Below is a small trained network, with its code and all its weights. Each question gives an input and a class and asks what happens when units are switched off, that is, made to give their printed mean instead of their output.

import numpy as np


def w(rows, s, z=0):
    codes = np.array(rows[::2]) - 128.0
    scale = np.full(codes.shape[1], s)
    scale[-1] = z or s
    return codes * scale


def norm(h):
    return h / np.sqrt((h * h).mean(-1, keepdims=True) + 1e-5)


def f(y):
    return y / 2 * (1 + np.tanh(0.7978845608 * (y + 0.044715 * y**3)))


def log_softmax(a):
    a = a - a.max(-1, keepdims=True)
    return a - np.log(np.exp(a).sum(-1, keepdims=True))


def net(x, mask):
    res = np.array(x, float).reshape(1, 6) / 4 @ E
    u = 0
    for l in range(2):
        y = f(norm(res) @ A[l][:, :-1].T + A[l][:, -1])
        res = res + np.where(mask[u : u + 5], y, B[l][:, -1]) @ B[l][:, :-1]
        u += 5
    return log_softmax(norm(res)[-1] @ U[:, :-1].T + U[:, -1])


A, B = {}, {}
E = w([
[82,49,4,154],'x0',
[130,133,119,132],'x1',
[156,116,132,114],'x2',
[138,109,138,255],'x3',
[95,115,140,126],'x4',
[168,106,139,99],'x5',
],0.0057)
A[0] = w([
[156,78,89,70,138],'L0N1',
[152,125,177,122,16],'L0N2',
[80,189,79,190,236],'L0N3',
[93,172,254,117,5],'L0N4',
[67,112,104,151,213],'L0N5',
],0.0096,0.0021)
B[0] = w([
[149,179,151,117,198],'L0N1',
[96,107,53,169,136],'L0N2',
[130,68,205,57,228],'L0N3',
[254,133,38,91,255],'L0N4',
[240,70,137,90,213],'L0N5',
],0.0058,0.0038)
A[1] = w([
[101,167,128,37,104],'L1N1',
[88,87,41,149,77],'L1N2',
[132,115,138,255,177],'L1N3',
[180,99,157,81,252],'L1N4',
[170,100,60,141,159],'L1N5',
],0.012,0.0024)
B[1] = w([
[47,123,188,148,206],'L1N1',
[219,201,13,90,160],'L1N2',
[36,159,171,2,185],'L1N3',
[117,59,95,209,254],'L1N4',
[117,176,252,193,191],'L1N5',
],0.0078,0.0076)
U = w([
[10,134,217,19,73],'0',
[101,100,159,211,254],'1',
[253,167,21,128,167],'2',
[91,82,201,210,12],'3',
],0.006,0.0023)

Each question gives the input, the list of numbers given to net, and the class t.
The units are the neurons (one row each of A and B). Each row of codes is followed by its name. A weight is (code - 128) times the scale printed after its matrix; where a second scale follows, it is the last column's (A, B and U).
mask holds one flag per neuron, layer by layer. A switched-off neuron (its flag False) gives its mean, the last column of its row in B, instead of its output. The means were averaged over made-up inputs and are rounded, as every weight is.
A unit's drop is (log p(t) with every unit on - log p(t) with that unit switched off) / (log p(t) with every unit on - log p(t) with every unit switched off).
The circuit of an input: a set's keep is (log p(t) with only the set's units on - log p(t) with every unit switched off) / (log p(t) with every unit on - log p(t) with every unit switched off). Starting from all 10 units, units are removed one at a time, each time the one whose removal leaves the highest keep (on an exact tie, the one counted first), for as long as the keep stays at least 0.8.
units of the circuit, in order: the units of the circuit, biggest drop first
top k neurons: the k neurons with the biggest drops, biggest first
top k neurons in layer l: the k neurons of layer l with the biggest drops, biggest first
drop when u is switched off: that unit's drop, to one decimal
input [8,-1,-5,8,3,-1], class 0: units of the circuit, in order : [L1N3, L1N4]
input [-4,-7,-4,5,0,-1], class 0: top 2 neurons in layer 0 : [L0N5, L0N2]
input [-8,-1,5,6,5,1], class 2: top 2 neurons : [L0N4, L1N1]
input [7,-3,-5,7,-3,4], class 0: top 2 neurons : [L1N3, L0N4]
input [8,7,5,-4,5,-6], class 2: units of the circuit, in order : [L1N2]
input [-8,7,7,-4,3,-6], class 2: top 2 neurons in layer 0 : [L0N4, L0N3]
input [5,0,-6,7,-4,7], class 0: top 3 neurons : [L1N3, L0N4, L1N4]
input [-8,1,-1,5,0,-6], class 2: units of the circuit, in order : [L0N4, L1N1]
input [-8,-4,1,-2,3,7], class 2: top 2 neurons : [L0N4, L1N5]
input [6,0,5,-5,-8,5], class 1: top 2 neurons : [L0N1, L1N3]
input [-8,5,4,-4,-2,-6], class 2: top 3 neurons : [L0N4, L1N3, L1N5]
input [-6,4,-8,8,-7,8], class 0: top 2 neurons : [L1N3, L0N5]
input [-5,-3,-3,1,-2,2], class 2: top 2 neurons in layer 1 : [L1N1, L1N3]
input [-8,3,-4,-3,5,-2], class 2: top 4 neurons : [L0N4, L1N3, L1N5, L0N3]
input [8,-2,2,1,5,-3], class 2: top 3 neurons in layer 1 : [L1N2, L1N1, L1N4]
input [7,6,3,-1,-3,-5], class 2: top 2 neurons : [L1N2, L1N1]
input [-1,-5,-5,7,2,3], class 0: drop when L1N3 is switched off : 0.7
input [3,-4,-3,8,-3,2], class 0: drop when L0N4 is switched off : 0.1
input [-6,4,-5,8,-3,-7], class 0: drop when L1N3 is switched off : 0.9
